Below are the code and all the weights of a small trained network. Each question names an input and a class and asks about switching units off, where a switched-off unit gives its printed mean instead of its output.

import numpy as np


def w(rows, s, z=0):
    codes = np.array(rows[::2]) - 128.0
    scale = np.full(codes.shape[1], s)
    scale[-1] = z or s
    return codes * scale


def f(y):
    return np.maximum(y, 0)


def log_softmax(a):
    a = a - a.max(-1, keepdims=True)
    return a - np.log(np.exp(a).sum(-1, keepdims=True))


def net(x, mask):
    res = np.array(x, float).reshape(1, 8) / 4 @ E
    y = f(res @ A[0][:, :-1].T + A[0][:, -1])
    res = res + np.where(mask, y, B[0][:, -1]) @ B[0][:, :-1]
    return log_softmax(res[-1] @ U[:, :-1].T + U[:, -1])


A, B = {}, {}
E = w([
[155,142,123,129,109,145,125],'x0',
[141,205,80,115,192,2,81],'x1',
[113,120,128,121,137,118,135],'x2',
[177,134,190,165,209,87,232],'x3',
[154,132,135,36,184,195,122],'x4',
[91,140,200,95,130,74,119],'x5',
[140,135,144,146,134,148,101],'x6',
[127,124,138,143,143,130,114],'x7',
],0.0091)
A[0] = w([
[75,128,102,240,52,81,148,118],'N0',
[92,72,195,143,101,198,149,4],'N1',
[156,56,75,76,197,178,125,177],'N2',
[136,149,108,2,220,159,102,233],'N3',
[182,147,114,111,169,185,106,161],'N4',
[92,78,183,139,68,218,191,15],'N5',
[89,133,206,39,158,121,109,238],'N6',
[52,140,54,99,76,151,25,11],'N7',
[235,149,169,200,207,112,236,53],'N8',
],0.0075,0.0015)
B[0] = w([
[167,7,122,152,140,62,93,217],'N0',
[161,178,41,148,197,56,181,210],'N1',
[207,81,104,125,47,86,110,190],'N2',
[196,86,86,137,120,70,137,217],'N3',
[177,87,117,164,88,114,89,175],'N4',
[163,233,106,188,182,108,114,235],'N5',
[194,125,166,170,53,89,135,198],'N6',
[75,131,161,1,219,186,210,236],'N7',
[85,107,163,49,147,220,173,254],'N8',
],0.0075,0.0078)
U = w([
[131,255,82,138,200,82,154,136],'0',
[53,92,198,20,174,234,181,4],'1',
[159,51,147,151,65,100,130,62],'2',
[133,151,163,129,77,120,160,195],'3',
[120,128,166,120,112,150,128,220],'4',
],0.0076,0.0027)

Each question gives the input, the list of numbers given to net, and the class t.
The units are the neurons (one row each of A and B). Each row of codes is followed by its name. A weight is (code - 128) times the scale printed after its matrix; where a second scale follows, it is the last column's (A, B and U).
mask holds one flag per neuron, in row order. A switched-off neuron (its flag False) gives its mean, the last column of its row in B, instead of its output. The means were averaged over made-up inputs and are rounded, as every weight is.
A unit's drop is (log p(t) with every unit on - log p(t) with that unit switched off) / (log p(t) with every unit on - log p(t) with every unit switched off).
The circuit of an input: a set's keep is (log p(t) with only the set's units on - log p(t) with every unit switched off) / (log p(t) with every unit on - log p(t) with every unit switched off). Starting from all 9 units, units are removed one at a time, each time the one whose removal leaves the highest keep (on an exact tie, the one counted first), for as long as the keep stays at least 0.8.
circuit, biggest first: the units of the circuit, biggest drop first
unit that matters most: the unit with the biggest drop
k most important neurons: the k neurons with the biggest drops, biggest first
drop of u: that unit's drop, to one decimal
input [-3,4,4,8,-8,-2,-6,-2], class 1: unit that matters most -> N8
input [-3,5,-6,4,-1,-7,1,-4], class 3: circuit, biggest first -> N5, N1
input [-3,-8,7,-7,-1,6,-5,7], class 0: circuit, biggest first -> N5, N1
input [-4,-4,6,3,7,-5,-2,0], class 2: circuit, biggest first -> N2, N7
input [-1,7,-7,-6,8,8,-4,-7], class 2: circuit, biggest first -> N3, N6
input [7,3,-6,4,-7,0,-1,-3], class 2: 3 most important neurons -> N0, N7, N5
input [3,-8,4,-7,-5,0,6,-1], class 0: circuit, biggest first -> N5, N1
input [4,0,3,-7,8,7,-8,4], class 2: 3 most important neurons -> N3, N6, N8
input [-2,-3,5,-2,6,-7,-1,-8], class 3: 3 most important neurons -> N0, N5, N2
input [-2,4,-2,-5,-1,-4,-8,7], class 1: 2 most important neurons -> N7, N5
input [0,-8,-8,-6,0,0,-2,-6], class 0: 3 most important neurons -> N5, N1, N8
input [7,6,-1,5,-6,-8,0,-2], class 3: circuit, biggest first -> N8, N5
input [-3,-7,-7,6,8,4,3,-8], class 2: circuit, biggest first -> N6, N7
input [-1,-6,-1,-4,2,4,6,6], class 0: circuit, biggest first -> N1, N5
input [6,-1,3,7,-7,2,8,5], class 1: circuit, biggest first -> N8
input [3,-3,-2,-1,4,-4,5,4], class 2: 4 most important neurons -> N2, N4, N7, N8
input [-4,-3,-3,-2,8,-5,4,-1], class 2: circuit, biggest first -> N2, N3
input [-2,5,1,4,-4,8,4,1], class 3: 2 most important neurons -> N5, N1
input [3,-7,-1,7,8,3,-3,8], class 2: 3 most important neurons -> N2, N7, N6
input [-8,-6,-7,-2,8,7,-7,4], class 2: unit that matters most -> N6
input [-6,-1,-2,-4,5,-5,4,-5], class 2: 4 most important neurons -> N2, N8, N3, N4
input [5,-8,6,-8,-5,-7,4,6], class 0: 3 most important neurons -> N5, N1, N8
input [6,-1,-4,5,-4,4,-7,-8], class 1: drop of N7 -> -0.3
input [6,6,-3,-8,-8,0,6,4], class 1: drop of N1 -> 0.1
input [1,0,4,7,-5,-4,1,-2], class 1: drop of N8 -> 0.7
